Below are the code and all the weights of a small trained network. Each question names an input and a class and asks about switching units off, where a switched-off unit gives its printed mean instead of its output.

import numpy as np


def w(rows, s, z=0):
    codes = np.array(rows[::2]) - 128.0
    scale = np.full(codes.shape[1], s)
    scale[-1] = z or s
    return codes * scale


def f(y):
    return y / 2 * (1 + np.tanh(0.7978845608 * (y + 0.044715 * y**3)))


def log_softmax(a):
    a = a - a.max(-1, keepdims=True)
    return a - np.log(np.exp(a).sum(-1, keepdims=True))


def net(x, mask):
    res = np.array(x, float).reshape(1, 8) / 4 @ E
    y = f(res @ A[0][:, :-1].T + A[0][:, -1])
    res = res + np.where(mask, y, B[0][:, -1]) @ B[0][:, :-1]
    return log_softmax(res[-1] @ U[:, :-1].T + U[:, -1])


A, B = {}, {}
E = w([
[102,134,112,124,146,114,141,142],'x0',
[119,128,138,82,99,127,101,129],'x1',
[144,145,69,156,104,13,141,86],'x2',
[114,130,114,127,136,127,135,131],'x3',
[6,99,147,192,98,124,115,122],'x4',
[103,132,121,90,117,118,117,137],'x5',
[176,139,100,193,108,159,67,225],'x6',
[120,140,129,143,207,134,20,58],'x7',
],0.011)
A[0] = w([
[48,108,184,187,52,113,133,128,60],'N0',
[152,122,73,167,1,25,173,106,106],'N1',
[101,84,222,98,135,216,207,217,65],'N2',
[112,93,133,109,122,235,137,135,2],'N3',
[159,141,86,153,128,132,109,186,106],'N4',
[95,63,199,86,113,101,243,88,114],'N5',
[139,145,90,183,50,136,94,244,20],'N6',
[56,148,112,175,186,139,78,112,185],'N7',
[124,145,136,93,144,153,192,32,116],'N8',
[112,103,123,149,1,146,244,230,139],'N9',
[46,64,142,177,85,122,132,131,27],'N10',
[208,164,104,43,167,124,182,159,190],'N11',
],0.0087,0.0026)
B[0] = w([
[211,66,127,107,120,120,171,171,185],'N0',
[130,140,66,68,248,170,116,110,214],'N1',
[133,119,46,104,216,96,122,98,213],'N2',
[153,191,82,103,182,98,164,110,163],'N3',
[79,128,188,127,89,105,160,136,168],'N4',
[98,204,171,177,106,125,95,137,211],'N5',
[99,208,196,133,150,80,135,129,202],'N6',
[144,115,129,122,74,174,129,101,182],'N7',
[117,149,171,161,108,105,103,191,180],'N8',
[101,98,136,169,60,164,78,66,250],'N9',
[203,97,150,109,93,115,155,207,176],'N10',
[140,47,154,155,70,156,165,171,206],'N11',
],0.013)
U = w([
[212,63,126,86,53,126,204,223,129],'0',
[105,133,116,143,78,175,53,78,254],'1',
[79,254,212,141,104,78,120,182,48],'2',
[128,155,10,64,236,133,140,113,58],'3',
],0.0077,0.0047)

Each question gives the input, the list of numbers given to net, and the class t.
The units are the neurons (one row each of A and B). Each row of codes is followed by its name. A weight is (code - 128) times the scale printed after its matrix; where a second scale follows, it is the last column's (A, B and U).
mask holds one flag per neuron, in row order. A switched-off neuron (its flag False) gives its mean, the last column of its row in B, instead of its output. The means were averaged over made-up inputs and are rounded, as every weight is.
A unit's drop is (log p(t) with every unit on - log p(t) with that unit switched off) / (log p(t) with every unit on - log p(t) with every unit switched off).
The circuit of an input: a set's keep is (log p(t) with only the set's units on - log p(t) with every unit switched off) / (log p(t) with every unit on - log p(t) with every unit switched off). Starting from all 12 units, units are removed one at a time, each time the one whose removal leaves the highest keep (on an exact tie, the one counted first), for as long as the keep stays at least 0.8.
circuit, biggest first: the units of the circuit, biggest drop first
k most important neurons: the k neurons with the biggest drops, biggest first
drop when u is switched off: that unit's drop, to one decimal
input [0,-6,3,-2,6,-4,-7,5], class 2: circuit, biggest first	(N8)
input [7,6,4,-2,6,-8,2,-7], class 1: 3 most important neurons	(N9; N1; N11)
input [8,-5,-7,3,-7,-1,-8,-6], class 2: 3 most important neurons	(N5; N8; N0)
input [-5,3,-1,5,-8,-8,-2,7], class 0: circuit, biggest first	(N9; N11)
input [-2,-7,5,4,-5,-6,-8,1], class 2: 2 most important neurons	(N8; N5)
input [-3,3,-6,1,5,-5,7,1], class 2: 2 most important neurons	(N6; N1)
input [-4,-1,-1,3,-1,-7,7,-4], class 2: 2 most important neurons	(N6; N4)
input [-7,7,0,-4,5,-2,-7,2], class 2: circuit, biggest first	(N5; N9)
input [-2,-7,8,1,3,4,3,5], class 3: 2 most important neurons	(N9; N1)
input [-2,0,6,-2,-2,-3,-7,-5], class 2: 4 most important neurons	(N5; N8; N2; N7)
input [-2,-4,2,-3,1,8,-1,0], class 3: circuit, biggest first	(N9; N11)
input [7,3,-2,-4,-7,8,5,7], class 0: 3 most important neurons	(N9; N11; N5)
input [-5,8,1,-4,5,3,-2,-4], class 0: 3 most important neurons	(N0; N10; N6)
input [-5,-6,-8,-3,-2,-8,-8,-6], class 2: most important neuron	(N5)
input [6,-5,-5,6,4,7,0,2], class 3: 3 most important neurons	(N11; N9; N2)
input [0,-3,0,-6,4,-8,-5,-7], class 1: 2 most important neurons	(N9; N5)
input [-6,4,5,3,6,-2,5,3], class 0: circuit, biggest first	(N0; N10)
input [1,-5,-6,4,-3,-6,4,-3], class 3: drop when N3 is switched off	0.2
input [-6,6,-4,-1,3,2,-8,5], class 2: drop when N9 is switched off	0.2
input [-7,-3,-8,6,1,-7,0,-6], class 3: drop when N2 is switched off	1.1
input [5,-3,-7,-1,-1,3,-3,-5], class 3: circuit, biggest first	(N2)
